Below is a small trained network, with its code and all its weights. Each question gives an input and a class and asks what happens when units are switched off, that is, made to give their printed mean instead of their output.

import numpy as np


def w(rows, s, z=0):
    codes = np.array(rows[::2]) - 128.0
    scale = np.full(codes.shape[1], s)
    scale[-1] = z or s
    return codes * scale


def f(y):
    return np.maximum(y, 0)


def log_softmax(a):
    a = a - a.max(-1, keepdims=True)
    return a - np.log(np.exp(a).sum(-1, keepdims=True))


def net(x, mask):
    res = np.array(x, float).reshape(1, 6) / 4 @ E
    y = f(res @ A[0][:, :-1].T + A[0][:, -1])
    res = res + np.where(mask, y, B[0][:, -1]) @ B[0][:, :-1]
    return log_softmax(res[-1] @ U[:, :-1].T + U[:, -1])


A, B = {}, {}
E = w([
[157,151,114,110,106,132,108,124,138,128],'x0',
[128,141,71,207,209,71,70,88,226,146],'x1',
[138,37,71,116,55,149,217,57,243,128],'x2',
[165,214,246,170,134,156,183,42,186,130],'x3',
[59,132,140,94,160,204,105,184,247,2],'x4',
[188,156,116,61,185,18,217,158,139,64],'x5',
],0.0096)
A[0] = w([
[159,135,99,158,173,85,109,127,174,133,57],'N1',
[149,107,127,131,108,78,145,117,90,199,63],'N2',
[162,181,249,154,139,140,152,51,158,131,4],'N3',
[112,124,156,91,114,142,119,127,137,86,104],'N4',
[122,105,113,146,86,108,160,72,155,119,96],'N5',
[144,109,169,86,83,168,162,146,78,122,72],'N6',
[131,111,100,129,84,165,209,107,141,132,80],'N7',
[113,129,118,109,120,126,136,112,139,142,71],'N8',
[112,183,123,110,121,133,119,150,92,122,92],'N9',
[121,139,101,148,132,91,118,117,164,125,10],'N10',
[136,74,80,105,142,113,116,163,131,126,65],'N11',
[147,129,152,117,158,137,83,158,117,146,60],'N12',
[164,133,124,158,122,111,135,129,105,159,90],'N13',
[141,93,81,136,123,155,164,95,148,130,34],'N14',
[134,129,89,176,187,83,70,99,191,169,25],'N15',
[115,121,153,118,136,131,98,142,173,81,70],'N16',
[107,121,108,112,139,142,100,143,150,82,78],'N17',
[137,67,98,115,102,148,151,98,152,102,23],'N18',
[164,117,112,151,104,92,127,138,115,178,21],'N19',
[141,149,151,147,115,140,114,182,158,111,105],'N20',
[174,143,146,95,152,81,175,147,138,96,69],'N21',
[112,149,102,144,156,119,128,114,147,155,13],'N22',
[139,120,157,76,92,163,157,153,112,132,3],'N23',
[90,116,122,168,113,165,99,116,128,168,58],'N24',
[125,133,96,168,142,109,110,117,143,127,38],'N25',
[100,86,68,93,133,106,77,192,84,127,88],'N26',
[144,135,156,128,149,107,87,174,108,116,43],'N27',
[116,198,173,150,185,131,77,138,85,123,83],'N28',
[134,127,154,143,136,109,103,147,113,115,56],'N29',
[117,89,98,99,117,125,134,100,177,147,55],'N30',
[92,123,156,159,98,218,71,91,128,178,64],'N31',
[138,88,114,149,121,156,96,138,119,123,54],'N32',
[123,125,119,151,159,142,105,117,155,145,86],'N33',
[121,128,117,110,162,211,124,161,156,79,70],'N34',
[110,124,96,113,122,116,109,122,113,117,30],'N35',
[92,95,110,95,113,96,90,150,140,162,57],'N36',
[149,135,108,153,155,134,114,118,147,135,5],'N37',
[139,136,123,70,171,43,165,110,136,94,22],'N38',
[161,129,125,134,110,100,129,79,84,174,76],'N39',
[120,96,70,121,104,94,113,142,103,132,73],'N40',
],0.016,0.0058)
B[0] = w([
[85,96,148,71,107,159,133,188,95,154,176],'N1',
[52,190,104,121,181,118,185,97,177,162,197],'N2',
[240,130,96,214,211,254,103,151,189,51,249],'N3',
[81,163,100,126,154,135,176,123,110,160,174],'N4',
[141,126,188,110,117,108,80,83,107,117,185],'N5',
[65,60,153,60,143,213,133,210,71,186,201],'N6',
[133,114,166,95,134,95,66,88,84,106,197],'N7',
[133,127,152,125,162,87,103,152,152,128,138],'N8',
[120,125,179,126,115,105,88,113,108,120,172],'N9',
[111,84,134,108,129,143,125,132,103,158,151],'N10',
[181,114,124,170,145,177,97,147,173,67,173],'N11',
[143,143,171,136,108,106,129,91,117,121,164],'N12',
[87,157,93,125,153,122,141,81,131,141,169],'N13',
[155,133,188,130,116,85,100,69,100,129,172],'N14',
[103,66,150,67,156,180,121,200,62,178,201],'N15',
[60,187,96,152,159,103,192,88,145,164,186],'N16',
[58,178,92,146,144,148,152,92,160,148,178],'N17',
[162,138,170,119,136,87,96,82,96,126,182],'N18',
[92,170,98,147,142,125,164,86,146,132,168],'N19',
[109,143,100,116,166,125,152,70,130,155,166],'N20',
[152,97,89,165,34,85,153,177,145,140,194],'N21',
[101,105,120,89,113,160,132,141,114,97,145],'N22',
[140,97,156,68,139,150,127,190,105,159,173],'N23',
[148,131,73,119,96,66,147,162,124,101,186],'N24',
[125,100,133,108,138,153,149,150,81,134,153],'N25',
[199,104,140,164,159,177,106,109,190,84,220],'N26',
[141,102,177,108,90,84,110,68,140,119,172],'N27',
[145,102,190,82,93,81,45,43,100,117,227],'N28',
[126,103,144,119,112,114,115,94,115,109,150],'N29',
[137,131,190,129,121,100,91,73,92,124,175],'N30',
[152,89,70,180,41,26,181,204,149,105,232],'N31',
[161,144,110,135,96,127,138,142,140,107,157],'N32',
[112,152,133,91,119,130,119,172,87,147,160],'N33',
[60,201,92,134,166,113,168,81,139,164,207],'N34',
[146,107,125,147,142,152,132,130,131,120,143],'N35',
[169,125,137,156,147,155,129,126,151,77,164],'N36',
[139,140,136,106,125,144,135,149,112,145,143],'N37',
[142,130,83,182,27,59,143,172,127,121,194],'N38',
[47,194,80,131,175,114,169,96,152,162,195],'N39',
[163,166,130,163,148,209,143,138,185,98,176],'N40',
],0.0091,0.02)
U = w([
[224,181,141,161,179,236,153,150,191,55,216],'0',
[30,245,105,113,177,117,216,87,157,150,49],'1',
[153,171,254,82,96,67,102,65,100,96,22],'2',
[160,162,81,150,3,40,204,245,144,97,74],'3',
[83,134,191,36,134,217,170,252,76,157,252],'4',
],0.0077,0.003)

Each question gives the input, the list of numbers given to net, and the class t.
The units are the neurons (one row each of A and B). Each row of codes is followed by its name. A weight is (code - 128) times the scale printed after its matrix; where a second scale follows, it is the last column's (A, B and U).
mask holds one flag per neuron, in row order. A switched-off neuron (its flag False) gives its mean, the last column of its row in B, instead of its output. The means were averaged over made-up inputs and are rounded, as every weight is.
A unit's drop is (log p(t) with every unit on - log p(t) with that unit switched off) / (log p(t) with every unit on - log p(t) with every unit switched off).
The circuit of an input: a set's keep is (log p(t) with only the set's units on - log p(t) with every unit switched off) / (log p(t) with every unit on - log p(t) with every unit switched off). Starting from the 12 units with the biggest drops (on a tie, the unit counted first), units are removed one at a time, each time the one whose removal leaves the highest keep (on an exact tie, the one counted first), for as long as the keep stays at least 0.8.
units of the circuit, in order: the units of the circuit, biggest drop first
unit that matters most: the unit with the biggest drop
k most important neurons: the k neurons with the biggest drops, biggest first
drop of u: that unit's drop, to one decimal
input [7,7,-1,-3,0,6], class 4: unit that matters most => N15
input [5,-4,-1,-8,-8,1], class 0: 2 most important neurons => N26, N40
input [-6,5,-3,4,-1,2], class 4: units of the circuit, in order => N15, N1
input [2,-1,1,-3,7,-8], class 3: 2 most important neurons => N31, N24
input [-8,-8,-1,-8,-3,-8], class 0: 2 most important neurons => N26, N40
input [7,5,6,-6,4,-7], class 3: 4 most important neurons => N31, N3, N24, N28
input [-6,2,2,3,7,-7], class 1: 2 most important neurons => N34, N16
input [-6,-4,-8,-7,5,5], class 2: 4 most important neurons => N3, N27, N28, N9
input [-7,7,2,-7,-7,-7], class 0: 4 most important neurons => N26, N40, N36, N11
input [0,-1,-7,-5,3,-1], class 2: 2 most important neurons => N3, N28
input [8,-3,-5,4,-6,6], class 1: 3 most important neurons => N39, N31, N2
input [5,6,-7,4,0,7], class 2: 3 most important neurons => N28, N31, N27
input [3,-3,-2,-1,-2,4], class 3: 2 most important neurons => N15, N3
input [-5,5,7,1,6,-5], class 2: most important neuron => N30
input [1,5,-1,-7,8,6], class 1: 2 most important neurons => N3, N34
input [4,-5,1,2,-1,-5], class 3: 2 most important neurons => N31, N15
input [-3,6,8,0,-2,-3], class 2: drop of N27 => 0.0
input [1,-6,-3,7,8,-6], class 1: drop of N26 => 0.4
input [-4,7,-5,6,-3,1], class 4: drop of N15 => 1.0
input [-4,-7,2,8,-2,1], class 0: units of the circuit, in order => N3
input [2,-1,5,2,2,-5], class 2: drop of N21 => 0.5
